What can hang from each mark:
j_122: j_225 j_295 j_399 j_718
j_705: j_122 j_259 j_295
j_399: j_122 j_295 j_705 j_707 j_718
j_718: j_225 j_295 j_961
j_483: j_225 j_259 j_295
j_640: j_233
j_707: j_233 j_483 j_961
j_233: j_483 j_640 j_707
j_225: j_961
j_295: j_122 j_399

Each row was made from one small tree. The marks that hang from a mark follow it in brackets, in the order of their numbers. Every link used is in the known rows. Write each row's tree.
Known rows:
j_707(j_233 j_483(j_259 j_295) j_961): [ 2.35 -5.16 -0.24  5.51 -3.50 -0.42 -1.76  1.92  0.95  3.74  0.94 -0.94
  5.86  1.05  0.23 -1.06 -1.50  2.04  2.31 -1.14  0.01  1.04 -5.32  2.34
 -1.46 -0.92  2.22  0.80 -0.61  4.18  2.35 -0.62 -0.52 -0.18  0.67 -2.57
  3.38 -2.29 -1.19 -4.76  4.05  3.54 -0.26]
j_640(j_233(j_483(j_295(j_399)) j_707)): [ 1.02  1.46  1.58  0.53  0.94  1.74  1.29 -2.08 -3.89 -0.07  0.35  0.26
 -1.53 -2.09 -0.30 -0.44 -1.80 -0.29  1.29  0.40 -6.08  3.02  1.82  6.32
 -1.27  0.45  3.15 -1.13  0.74 -0.95  0.56  0.45  1.17  0.87  2.38 -1.97
  1.74  3.60 -0.80  0.66 -0.46  2.56  1.02]
j_707(j_233(j_483(j_225 j_295) j_640)): [ 2.94 -1.06  2.13  2.37  0.03 -1.45 -1.31 -0.11 -2.21  0.87  1.75 -0.79
  2.92 -1.27 -0.11 -0.86  0.16  1.68  3.13 -2.11 -5.49  2.51 -0.37  1.36
 -0.88  1.03  3.50  0.11  2.33  0.77  0.55  1.21  0.20 -0.54  1.62 -4.86
  1.58  1.56 -0.20 -0.43 -0.50  8.01  0.14]
j_295(j_122 j_399(j_707(j_961))): [ 0.31 -0.28 -0.61 -4.64 -1.58 -0.51  1.06 -0.81 -0.96 -0.27  0.31  0.34
 -1.00  3.04  0.98 -1.19 -2.98 -0.95 -1.48  2.91  2.31 -1.71 -1.31  0.05
 -0.41  2.33 -0.07  0.40 -1.05 -1.89 -1.06 -0.10  2.72 -0.07 -1.60  2.47
 -0.98  0.31  0.03  2.91  1.68 -3.81  1.85]
j_718(j_225 j_295(j_122 j_399(j_705 j_707)) j_961): [-5.64  2.95 -0.94 -4.40  0.18 -0.78  1.45 -1.21  3.15 -0.98 -1.02 -2.71
 -2.83 -1.19  1.22  1.81  4.27 -0.70  0.20 -0.21  3.78  0.38  1.56 -0.31
  1.69  2.66 -4.02 -0.02  0.45 -5.78 -0.24 -0.70  0.51 -0.94  2.01  4.54
 -5.03  0.66  3.29  3.66 -2.77 -2.15 -2.77]
j_718(j_225 j_295 j_961): [-4.74  4.04  0.09  1.57  0.35  1.42  0.49  0.41  2.21  0.87 -2.88 -0.40
  2.55 -2.58 -0.44  2.00  4.26  0.53 -0.74 -1.27  0.89  2.97  1.50  0.08
  2.63 -0.18  0.11  0.11  0.36 -3.92 -2.02  1.47 -1.62 -1.17  3.57  0.76
 -1.56 -0.97  1.25 -0.15 -3.48  4.61 -1.87]
j_483(j_259 j_295(j_122(j_718) j_399)): [-0.72 -1.22  0.63  1.83 -0.63  0.99  0.36 -2.88 -0.31  0.91 -2.59  0.46
 -1.41  1.91  0.99 -2.54 -0.98 -2.98 -0.47  1.55 -2.85  2.70  1.85 -0.77
 -2.42  2.83 -0.09 -0.58  1.48  0.16 -0.68 -3.87  0.33  4.31 -1.74 -1.01
 -1.24  1.37 -0.48  0.37  2.29  2.45 -0.09]
j_483(j_295(j_122 j_399(j_707(j_233 j_961)))): [ 1.69 -2.38 -1.09 -3.21 -2.40 -2.02  0.09  0.82 -0.39  1.31  0.77 -0.90
  0.38  2.86  1.63 -0.53 -2.10 -0.36 -0.14  1.49  1.97 -1.16 -2.78  0.77
 -1.90  1.86  0.40  0.35 -0.15  0.23  1.63 -1.22  2.72  0.08 -0.61  0.84
 -0.40 -1.55  0.61  0.53  2.49 -1.64  1.05]
j_640(j_233(j_707(j_483(j_225(j_961) j_295)))): [ 2.51  0.01  2.39  1.56 -2.35  2.21 -0.77  3.13 -1.12  1.42  0.23 -1.38
  0.13 -1.23 -0.47 -0.88 -0.92  1.51  2.44 -0.21 -5.71  4.41 -1.72  4.33
 -1.04 -2.96  1.07 -0.60  0.98  2.20  2.90 -0.62 -0.64  0.58  1.29 -2.88
  2.77  1.32  0.85 -5.31  3.17  5.20  2.20]
j_122(j_399(j_295 j_707(j_483(j_259)) j_718(j_961))): [-2.32 -0.64  1.23  4.39 -1.24 -0.90 -1.99 -1.15  3.70  1.13 -0.97 -0.53
  0.23 -0.54 -0.61  1.07  1.10 -0.80 -1.31 -2.00  5.80 -0.19 -2.11 -3.87
  2.01 -1.81 -2.74 -0.21 -0.62  2.35  0.06  1.44 -0.61  0.88  0.08  1.66
 -1.65 -2.36  0.38 -0.65 -2.00 -5.77 -2.08]
j_483(j_295(j_399(j_122 j_705(j_259) j_718))): [-3.14  1.63 -2.52 -1.21  3.08  1.89 -0.28 -0.02 -0.54 -1.24 -0.63 -0.81
 -4.88 -2.01  0.59 -0.11  0.30 -1.36 -0.17 -0.27  2.37  0.86  0.45 -0.57
 -1.31  0.04 -5.66 -2.10 -0.98 -0.33 -0.57 -2.30  3.13 -2.40 -1.65  0.65
 -1.20  1.29  2.25  3.50 -1.25 -4.78 -1.82]
j_718(j_225 j_295(j_399(j_122 j_707(j_233))) j_961): [-3.89  1.20 -1.42 -3.41  0.06 -0.81  1.44  2.22  2.38 -0.25 -0.03 -1.82
 -0.39 -1.13  0.49  2.57  2.83 -0.93  0.07 -0.25  3.71  0.96 -0.52 -0.57
  0.29  2.35 -3.67  0.02 -1.20 -4.12 -0.03  0.22  1.73 -1.37  3.08  2.95
 -2.60 -1.50  2.08  0.94 -3.25 -2.48 -1.74]
j_399(j_122(j_225 j_718) j_295): [ 0.98  1.84 -0.87  0.06  2.24 -0.13 -0.24  1.12  0.38 -2.51 -0.27  2.68
  0.06 -0.03  0.12  1.88  0.69 -2.87 -2.44  0.77 -0.72 -1.02  1.42 -4.06
  1.46  0.32 -0.28 -1.33 -0.73  1.54 -0.17 -0.40 -1.26  1.22 -1.61 -0.46
 -0.19 -1.68 -2.13  1.28 -1.60 -3.89  0.95]
j_233(j_483(j_225 j_259) j_640): [ 0.82 -1.17  2.92  3.22  0.41  0.02 -0.85 -1.72 -2.33 -0.33  1.23 -0.61
  2.17 -0.42 -0.88 -2.43 -0.85  1.81  2.74 -1.12 -6.29  3.49  0.06  1.16
  0.15  3.00  3.10  0.62  1.47 -0.33 -2.22  0.55 -0.48  0.37  0.58 -4.62
  1.23  3.49 -0.61  0.46 -0.82  6.94 -0.44]
j_399(j_122(j_225 j_718) j_707(j_233 j_483 j_961)): [ 4.98 -4.25 -2.46 -0.79 -1.62 -1.91 -0.14  4.35  1.41 -0.57  3.29  1.03
  2.66  1.77  0.26  1.42 -1.96 -1.36 -1.10  1.02  2.69 -5.14 -2.17 -2.77
 -1.13 -1.98 -0.78  0.57 -2.65  3.83  3.13  0.32 -0.11 -0.12 -0.33  1.40
  1.08 -2.87 -2.59 -2.85  2.50 -4.07  2.17]
j_483(j_225(j_961) j_295(j_122)): [-0.31  0.17  1.85 -1.32 -1.41  1.69 -1.07  2.34 -0.38  0.97 -1.61 -0.94
 -0.25  1.40  0.72 -2.52 -0.32  0.37  1.60  0.41 -4.11  4.68 -1.17  0.22
 -0.53  0.96  0.03 -0.10  2.19  0.32  0.33 -2.66  0.45  1.61 -1.56 -3.13
 -0.30  0.45  1.52 -1.19  2.51  5.00  1.13]
j_399(j_705(j_259) j_718(j_225 j_295 j_961)): [-6.30  3.57 -2.03  2.11  2.58  2.10 -0.17  1.17  3.05 -0.29 -2.49 -1.44
 -0.05 -3.92 -0.40  2.55  5.62  1.06 -0.57 -1.84  4.04  1.13  2.12 -1.60
  2.05 -1.69 -5.42 -0.42 -0.10 -3.53 -1.33  0.04 -1.66 -4.37  4.30  2.83
 -3.80 -0.71  3.89  0.59 -4.31  0.72 -3.29]
j_718(j_225(j_961) j_295(j_399(j_705(j_259)))): [-3.55  2.25 -0.95 -0.72  0.94  1.70  1.50  0.12  0.93 -0.38 -1.91  0.07
 -1.70 -1.61 -0.20  1.01  2.96  1.28  1.46  1.25  1.76  1.28  0.77  0.96
  0.14  1.36 -3.89  0.56 -0.71 -6.19 -1.32 -1.77 -1.87 -1.40  1.12  3.50
 -1.17  0.69  2.81  0.97 -0.95  0.22 -1.45]
j_483(j_225 j_295(j_399(j_705))): [-1.77  3.03 -0.25 -1.75  0.45  0.97 -1.00 -1.76 -0.71 -1.24 -0.25 -0.86
 -1.85 -1.49  0.31 -0.86  0.25 -1.62 -0.02 -0.59 -0.91  2.54 -0.23 -0.09
 -0.19  0.27 -0.58 -1.13  1.67 -0.81  1.29 -1.81  2.37 -0.35 -0.91 -1.25
  1.45  2.52  0.88  0.97  0.22  2.70 -1.01]
j_483(j_225 j_259 j_295(j_122 j_399(j_707 j_718))): [-2.14 -1.05  1.23 -2.01 -0.47  0.39 -0.98 -0.09 -0.42 -0.36 -0.13 -3.58
 -3.37  1.03  0.30 -2.52 -1.15 -2.70  1.06  0.40 -2.01  4.05 -1.93 -1.71
 -2.47  2.24 -3.59 -0.53  2.00  1.23  0.38 -3.14  3.51  1.87 -1.80 -1.59
 -1.85  1.23  2.66  0.62  0.38  1.37 -1.31]
j_122(j_225(j_961) j_295(j_399)): [ 1.72  0.26 -1.42 -2.90  0.43  0.87  1.36 -1.20 -0.42 -1.52 -1.98  2.78
 -2.46  0.12 -0.48 -0.11 -0.09 -2.42 -1.45  2.76 -1.34 -2.88  0.86 -0.20
  0.14  0.08  3.78  0.66  0.94 -0.37 -1.00 -0.13 -0.16  3.27 -2.54  1.98
  1.74  0.30 -0.69 -2.35  0.67  0.44  3.30]
j_640(j_233(j_483(j_295) j_707)): [ 0.80  1.32  2.07  1.87  0.89  1.62  0.27 -0.67 -3.48  0.57  0.73 -0.10
  0.87 -2.19 -0.52  0.05 -0.52  1.47  1.31 -1.16 -6.49  3.53  1.81  6.15
  0.35 -0.75  3.69 -0.96  0.68  0.71  0.47  1.28 -0.58 -0.12  2.94 -4.10
  1.97  2.30 -1.18  0.07 -0.85  3.94  0.25]
j_707(j_233(j_483(j_225 j_295(j_399)) j_640) j_961): [ 4.32 -2.69  0.39  1.97 -1.03 -1.73 -0.91  0.13 -2.39  0.09  1.05 -0.28
  1.98 -0.66  0.69 -0.89 -2.26  1.27  2.92 -0.52 -3.55  0.87 -1.71  1.30
 -2.96  2.09  4.02  0.63  1.57 -0.47  2.09 -0.22  1.77  0.01  1.32 -2.11
  1.49  2.09  0.02 -1.24  0.84  6.18  1.72]
j_122(j_225(j_961) j_295(j_399) j_718): [ 2.57 -0.38 -1.74 -1.73  0.26  1.08  1.21 -1.56 -0.02 -1.99 -2.84  4.11
 -2.42  0.31 -0.22  0.27  0.14 -4.06 -2.92  3.16 -1.13 -3.81  3.39 -3.05
 -0.65 -0.61  2.86  0.61  1.28 -0.14 -0.30 -1.18 -1.51  4.68 -2.35  2.68
  0.82  0.50 -1.83 -3.16  1.16  0.54  4.09]
j_399(j_122 j_705(j_259) j_707): [-2.92  1.92 -2.00 -3.52  1.85 -0.13 -0.16  0.83 -0.05 -1.77  2.16 -0.37
 -1.63  0.23 -0.21  0.28  1.11  1.32 -1.27 -0.59  3.70 -0.56  0.19 -0.62
  2.45  0.69 -4.98 -0.98 -2.92 -1.08 -2.32 -0.18  0.69 -3.47 -1.24 -0.43
 -0.61 -0.01  0.74  4.27 -1.16 -5.97 -2.75]
j_705(j_295(j_399(j_122))): [-1.13  2.37 -1.45 -3.75  2.64  1.37  0.99  0.80 -1.55 -1.88 -0.33  1.14
 -1.99  0.59 -0.53  0.23 -2.49 -1.37 -1.04  1.48  0.25  1.08  0.59  0.57
 -0.12  1.99 -0.24 -1.24 -1.33 -3.66 -2.97  0.57  2.26  0.11 -1.31  0.91
  0.44  0.20 -1.34  4.10  0.45 -4.19 -0.32]
j_483(j_225 j_295(j_399)): [-0.79  2.96  0.58 -0.62 -0.07  1.31 -0.49 -1.21 -1.38 -0.35 -1.22 -0.11
 -0.81 -0.82 -0.44 -1.56 -0.88 -2.15 -0.43  0.34 -2.64  3.97 -0.43 -0.07
 -0.96  0.39  0.68 -0.98  1.55 -0.83 -0.20 -1.03  2.46  1.19 -0.97 -2.16
  1.84  1.68  0.39 -0.30  0.41  5.25  0.05]
j_122(j_225(j_961) j_399(j_705)): [ 0.38  1.60 -0.28 -0.60  0.98  0.14  0.39 -0.98  0.17 -1.45 -0.74  2.54
 -1.71  0.71 -0.08  0.61 -0.04  0.04 -2.13  0.82  1.44 -3.17  1.17 -0.73
  2.06 -1.69  3.32  0.68 -0.01  0.67  0.86 -0.56 -1.29  0.76 -1.91  1.24
  1.42 -0.12 -0.78 -0.26 -0.54 -2.28  1.03]
j_483(j_295(j_399(j_705(j_122(j_225) j_259) j_718))): [-1.30  2.85 -3.73  1.22  3.57  0.48 -0.56  1.02  0.28 -1.63 -0.52 -0.13
 -4.20 -0.94 -0.33 -0.56  1.10 -0.84 -0.90  0.05 -0.73 -1.35  2.37  0.24
 -1.64 -0.95 -2.38 -0.97 -0.24  0.17 -0.60 -2.20  0.41 -2.71 -1.51  0.34
 -1.75 -0.46  1.67  0.30 -1.15 -2.94 -1.93]
j_233(j_483(j_259 j_295(j_122(j_225))) j_640 j_707): [ 4.11 -1.95  3.10  3.12  1.11 -3.13  0.04 -0.72 -1.53  0.63  0.74 -1.36
 -0.33 -0.21  0.19 -1.98 -0.33  3.31  4.86 -2.46 -8.71  1.18  1.95  3.94
 -0.98  4.08  6.39  0.33  2.46  0.92 -1.10 -0.43 -1.40  3.33 -0.78 -5.12
 -0.91  2.47  0.38  0.00 -1.61  6.56 -1.22]
j_295(j_122(j_225 j_718(j_961)) j_399(j_705 j_707)): [-0.80  1.88 -2.49 -4.58  0.66 -0.94  0.70 -0.90  2.63 -2.89 -0.60  0.62
 -4.28  1.01  1.35  0.62  1.24 -4.25 -3.81  2.00  2.73 -4.19  3.68 -4.06
  0.80  0.90 -1.76 -0.45  0.86 -1.92  0.48 -2.28  0.98  1.13 -0.37  4.68
 -4.33  1.31  0.73  1.78 -0.11 -4.46  0.66]
j_707(j_233 j_483(j_259) j_961): [ 2.50 -5.33 -0.10  3.85 -3.18  0.18 -0.69  1.39  0.45  3.24  1.85  0.24
  6.05  2.23 -0.09 -1.47 -2.68  1.65  1.42  0.57  0.98 -0.77 -5.16  1.98
 -1.09 -0.54  1.82  1.36 -1.35  3.42  1.31  0.54 -0.15 -1.36  1.29 -0.60
  3.42 -1.83 -1.63 -3.95  4.23  0.73  1.42]
j_399(j_295(j_122) j_707(j_233) j_718(j_225)): [-1.03  0.25  2.05 -3.60  0.60 -1.77  0.33  2.29  0.83  0.88  1.98 -1.56
  1.33  1.23  0.88  2.09  1.88 -0.92  0.43  0.76  1.29 -0.55 -2.98 -2.53
  0.43  0.48 -4.14  0.15  0.50  1.39  0.56  1.50  0.32 -2.99  0.94  1.20
 -2.52 -3.97  0.98  2.93 -2.26 -5.19  0.64]
j_295(j_122(j_718) j_399): [ 0.20  0.93  0.45 -2.22  0.15  1.59  1.89 -3.32 -1.23  0.04 -1.60  2.55
 -1.80  2.39  0.81 -2.04 -2.06 -4.04 -2.37  3.73 -0.81 -0.71  3.13 -1.53
 -1.56  1.66 -0.69 -0.61  0.65 -1.62 -1.68 -1.03  1.39  2.04 -0.98  2.25
 -1.43  1.68 -1.13  2.64  1.95 -1.35  2.92]

Write each row's tree:
[-0.14 -2.90 -0.35  2.68 -2.48 -1.78 -0.94 -2.21  1.58  0.34  1.72 -0.38
  1.58  1.32 -0.12 -0.05 -1.27  2.24 -0.37 -1.51  5.78 -2.58 -2.68 -0.14
  1.45 -1.31  0.30  1.20 -2.33  2.38  1.95  0.28 -1.10  0.16 -1.30  0.78
  1.75 -0.66 -1.59 -0.61  1.37 -3.91 -2.15] => j_122(j_399(j_705 j_707(j_483(j_259) j_961)))
[ 4.50 -2.95  2.29  4.33 -2.64 -2.13 -0.79 -0.25 -0.45  2.71  0.92 -0.06
  3.26  0.56  0.07 -1.44 -2.57  4.54  2.67 -1.50 -1.22 -1.47 -1.70  2.65
 -0.41  0.73  4.61  0.81 -0.64  1.07 -1.09  2.13 -0.87 -0.60 -0.52 -1.43
  2.31  1.23 -0.80 -2.37  1.22  2.09  1.11] => j_233(j_640 j_707(j_483(j_259) j_961))
[ 4.54 -4.11  2.41  4.58 -2.99 -3.00 -0.95  0.16  0.26  3.46 -0.01 -1.93
  1.77  1.02  1.25 -2.19 -1.72  4.92  4.59 -2.37 -3.04  0.45 -1.66  3.66
 -1.73  1.92  4.24  0.34  0.59  2.02  0.23 -0.11 -0.87  1.50 -1.47 -2.85
  0.03  0.70  0.66 -2.04  2.28  4.04 -0.06] => j_233(j_640 j_707(j_483(j_259 j_295(j_122)) j_961))
[ 0.59  0.37 -2.98  1.20  2.08 -0.35  0.90 -2.17  1.04 -2.45 -2.04  3.23
 -2.63  0.07 -1.04  0.73  2.38  1.33 -2.28  0.15  2.36 -4.27  2.77 -1.14
  1.95 -1.98  2.10  0.89 -0.55  1.19  0.09 -0.99 -3.81  2.59 -1.87  1.22
  0.44 -1.39  0.25 -2.85 -0.45 -0.55 -0.08] => j_122(j_225(j_961) j_295 j_399(j_705(j_259)))
[ 0.32  1.92 -1.58 -1.75  0.27 -0.69  1.07 -2.18  0.16 -2.04 -0.74  1.57
 -1.81 -0.61 -0.92  1.70  0.63 -4.26 -3.03  1.92  1.48 -2.61  3.57 -2.91
  0.22  0.20 -0.38 -0.17 -0.07 -3.12 -0.82  0.42 -0.46  2.70 -0.10  3.41
 -0.77  0.43 -0.31  0.88 -1.56 -0.30 -0.19] => j_122(j_225 j_718(j_295(j_399(j_707))))
[ 0.17  1.00  1.21  0.06 -2.07 -0.72 -1.16 -0.21  0.56  2.09  1.08 -0.92
  1.49 -0.96 -0.72  0.07  0.51 -0.13  0.42 -1.49  0.80  1.14 -1.79  0.79
  1.32 -2.16 -0.34 -0.64 -0.56  0.95 -0.79  2.32  0.15  0.14 -1.60 -1.79
  1.91 -0.69 -1.11  0.64  0.84  1.44 -1.69] => j_399(j_707(j_483(j_295)))
[-4.15  1.53  1.06  0.70  1.16  1.47  0.60 -0.91  0.96  0.04 -2.17 -0.11
 -1.44 -2.16  0.16  2.57  2.91  0.73  0.16 -0.93  3.81 -0.39  1.47 -1.47
  1.13 -2.18 -1.95  0.85  0.45 -1.72  1.26  0.26 -1.87 -1.16  0.95  3.06
 -1.14 -0.58  1.53  1.17 -3.71 -2.01 -0.96] => j_122(j_399(j_705 j_718(j_225(j_961) j_295)))
[ 1.21  2.18 -2.52 -0.50  3.51  0.11  1.34  2.27 -0.17 -1.95 -0.68  1.22
 -0.37  2.08 -1.62 -0.41 -0.39  0.82 -1.18  1.99 -2.24 -0.15  1.60  0.66
  0.63  0.70  0.79 -0.31 -0.71 -2.16 -3.55 -0.19 -2.00  0.93 -0.17 -0.04
 -1.81 -2.48  0.52  1.04  1.55  1.39 -1.06] => j_705(j_259 j_295(j_122(j_225)))
[-3.77  1.86 -1.73 -5.00  1.90  0.08 -1.45  2.39  2.29 -1.51 -0.12 -2.09
 -2.35  0.19  0.66  1.74  1.43 -0.35 -2.02 -0.91  4.73 -1.70  1.37 -2.72
  2.57 -0.50 -3.72 -0.85  0.76 -2.49 -1.40  0.67  1.09 -3.15  0.96  3.14
 -4.84 -0.78  1.75  4.50 -0.82 -6.79 -2.07] => j_399(j_705(j_295(j_122)) j_707 j_718(j_961))
[-1.65  2.10  1.19 -1.15  0.73  0.04  0.09 -2.52 -1.10 -0.07 -0.20  1.23
 -1.28  0.43 -0.89  0.59 -1.01 -1.62 -3.77  0.13  4.09 -1.92  1.09 -2.69
  1.51 -2.64 -0.50 -0.11 -0.63  1.12 -1.47  2.76  1.38 -0.54 -1.05  0.84
  0.13 -0.89 -0.74  2.64 -2.88 -4.05 -0.08] => j_122(j_399(j_707 j_718))
[-0.68  0.82 -1.98 -2.19  1.00  0.78  0.75 -5.57 -0.20 -1.86 -1.45  2.83
 -2.17 -0.78  0.48  0.48  1.24 -3.45 -3.11  0.98  2.24 -3.85  4.33 -2.54
  0.39 -0.42 -0.07 -0.46  1.02 -0.46  0.01 -0.16 -0.43  1.60 -1.08  2.72
  0.50  2.02 -2.04  0.97  0.31 -2.11  1.42] => j_122(j_295(j_399(j_705)) j_718)
[ 3.35 -0.51  0.64  1.59 -1.95  1.73  0.11  1.90 -1.68  0.13  1.76 -0.43
  2.40 -0.15 -0.65 -0.70 -2.94  1.77  0.48  0.76 -3.05  1.30 -2.18  3.91
 -0.75 -3.00  1.89 -0.14 -0.88  2.60  2.99  1.20  0.12 -1.55  2.95 -1.05
  3.07  0.91 -0.32 -4.61  3.03  2.92  3.22] => j_640(j_233(j_707(j_483(j_225) j_961)))
[-3.90  2.87 -0.96 -3.63  4.59  1.38  0.04  3.63  0.11 -2.47  0.83 -1.48
 -1.12 -1.90  0.06  3.03  1.47  0.27  0.18 -1.26  1.19  0.62  0.20 -1.33
  1.25 -0.98 -3.38 -0.90 -0.62 -1.44 -0.72  0.73  0.25 -4.08  0.04  0.62
 -1.16 -1.11 -0.48  4.56 -2.86 -4.98 -2.15] => j_399(j_122 j_705(j_295) j_718(j_225))
[-1.11 -2.59 -0.04 -5.37  0.44 -0.17  0.43  4.25  0.67 -0.12  1.14 -1.00
 -0.38 -0.13  0.54  2.35  2.26 -0.16  0.55 -0.14  1.78 -1.75 -2.06 -2.41
  0.00 -0.85 -3.16  1.05 -0.37  2.26  0.81  0.79  0.20 -1.59 -0.65  0.66
 -0.39 -3.02  0.10 -1.03 -2.03 -4.50  1.60] => j_399(j_122(j_295) j_707(j_233) j_718(j_225(j_961)))
[ 4.70 -2.78  2.56  4.09 -2.71 -1.83 -1.40  0.89 -0.46  1.56  1.34 -1.04
  3.26  0.39 -0.35 -2.22 -2.75  4.36  3.31 -1.92 -2.90  0.45 -2.38  1.41
 -1.11  0.74  3.68  0.88  0.28  1.56  0.27  1.04 -0.42 -0.20  0.01 -2.78
  2.41  1.83  0.18 -4.17  1.61  5.21  1.02] => j_233(j_640 j_707(j_483(j_225 j_259) j_961))
[ 3.37 -2.45  2.73  1.63 -1.18 -0.75 -1.78  2.20 -1.81  1.41  0.96 -0.50
  2.35 -0.64  0.36 -1.05 -0.14  2.42  3.99 -1.34 -5.69  2.63 -1.18  1.22
 -1.20  1.22  3.23  0.82  2.53  0.06  0.84 -0.14 -0.41 -0.09  0.79 -4.19
  1.43  1.66  0.29 -1.81  0.76  7.23  1.54] => j_707(j_233(j_483(j_225(j_961) j_295) j_640))
[ 0.35 -1.97 -0.94 -0.35 -0.04 -2.23  0.82 -0.34  0.58 -0.30  0.01  0.68
  1.97  0.28 -0.18  3.06  1.31  0.56 -2.48 -0.88  5.25 -4.63 -0.96 -3.08
  0.19 -3.27  1.11  1.94 -0.65  3.51  2.53  2.39 -1.12 -0.29  0.85  1.58
  0.35 -4.49 -1.18 -2.66 -2.85 -1.72  0.86] => j_122(j_295 j_399(j_707(j_233 j_961) j_718(j_225)))
[ 1.16 -3.40  1.08  4.51 -2.34 -0.08 -1.13  0.29  0.68  3.96  1.14 -1.01
  4.32  0.46 -0.37 -1.44 -0.35  0.71  2.45 -1.12 -1.59  2.25 -3.84  2.64
 -1.03 -0.72  1.12  0.13  0.18  3.75  0.88  0.06 -0.29  0.31  0.46 -3.15
  3.17 -1.51 -1.03 -3.31  3.12  3.85 -1.04] => j_707(j_233 j_483(j_259 j_295))
[ 1.39 -0.84  1.46  0.38 -1.61 -1.06  1.32 -3.70  0.84  0.97  0.12  1.89
 -0.70  2.62 -0.19 -1.10 -1.24 -1.96 -2.10  0.99  2.95 -2.37  2.38 -2.46
 -0.15 -1.63 -1.45  0.11 -0.91  1.35  0.07  1.24 -1.10  3.61 -1.61  1.81
 -1.49 -0.74 -2.13  1.33  1.79 -2.67  0.64] => j_295(j_122(j_399(j_707(j_483)) j_718))
[ 1.22 -1.87 -0.74  4.03 -2.87 -1.27 -0.13 -2.72  1.56  0.76 -0.90  1.80
  2.24  0.16 -0.66  1.57 -0.47 -0.10 -2.09 -0.81  6.62 -3.06  1.65 -2.72
  0.54 -2.85 -0.49  0.84 -2.08 -0.33  1.61  2.00 -2.75  2.83  0.57  3.08
 -0.04 -1.68 -1.79 -1.19  0.50 -1.14 -0.72] => j_122(j_399(j_707(j_483 j_961)) j_718(j_295))
[-2.55  2.82 -2.06  1.04  1.97  0.93 -0.39  0.05 -0.13 -0.04  0.55  1.11
  0.47  1.26 -0.54 -1.61  1.13  2.57 -1.30 -0.41  0.37 -0.33  2.36  1.69
  1.34  0.17 -2.16 -0.28 -1.77 -1.26 -3.07 -0.11 -1.65 -4.69 -0.04 -1.19
 -0.64 -0.57 -0.15  1.62  0.25 -3.26 -2.01] => j_399(j_705(j_122 j_259))
[ 1.38 -2.77  1.17  3.54 -0.37  1.85  0.31  0.35 -3.26  0.08  1.44  0.11
  3.28  0.27 -0.38 -0.89 -2.97  3.13  1.32  0.18 -5.12  2.08 -0.69  5.92
 -0.19  0.99  4.43  0.74 -0.80  1.42  0.81 -0.02 -1.11 -0.74  3.67 -2.95
  2.33  2.12 -1.65 -2.06  0.80  1.95  1.35] => j_640(j_233(j_483(j_259) j_707(j_961)))
[-1.87  0.73  1.49 -3.03  0.59  0.59  0.64  2.86  0.67  0.38  2.49 -2.03
 -0.39 -1.48 -0.41  1.30  0.57 -1.06  1.10 -0.47  1.54  0.48 -2.54 -1.37
  0.17 -2.06 -5.16 -0.36 -1.90  1.31 -0.60  2.58  1.52 -2.67 -1.12  0.46
 -0.30 -1.22 -0.63  2.41 -2.20 -4.11 -0.48] => j_399(j_122 j_707(j_483) j_718(j_225))
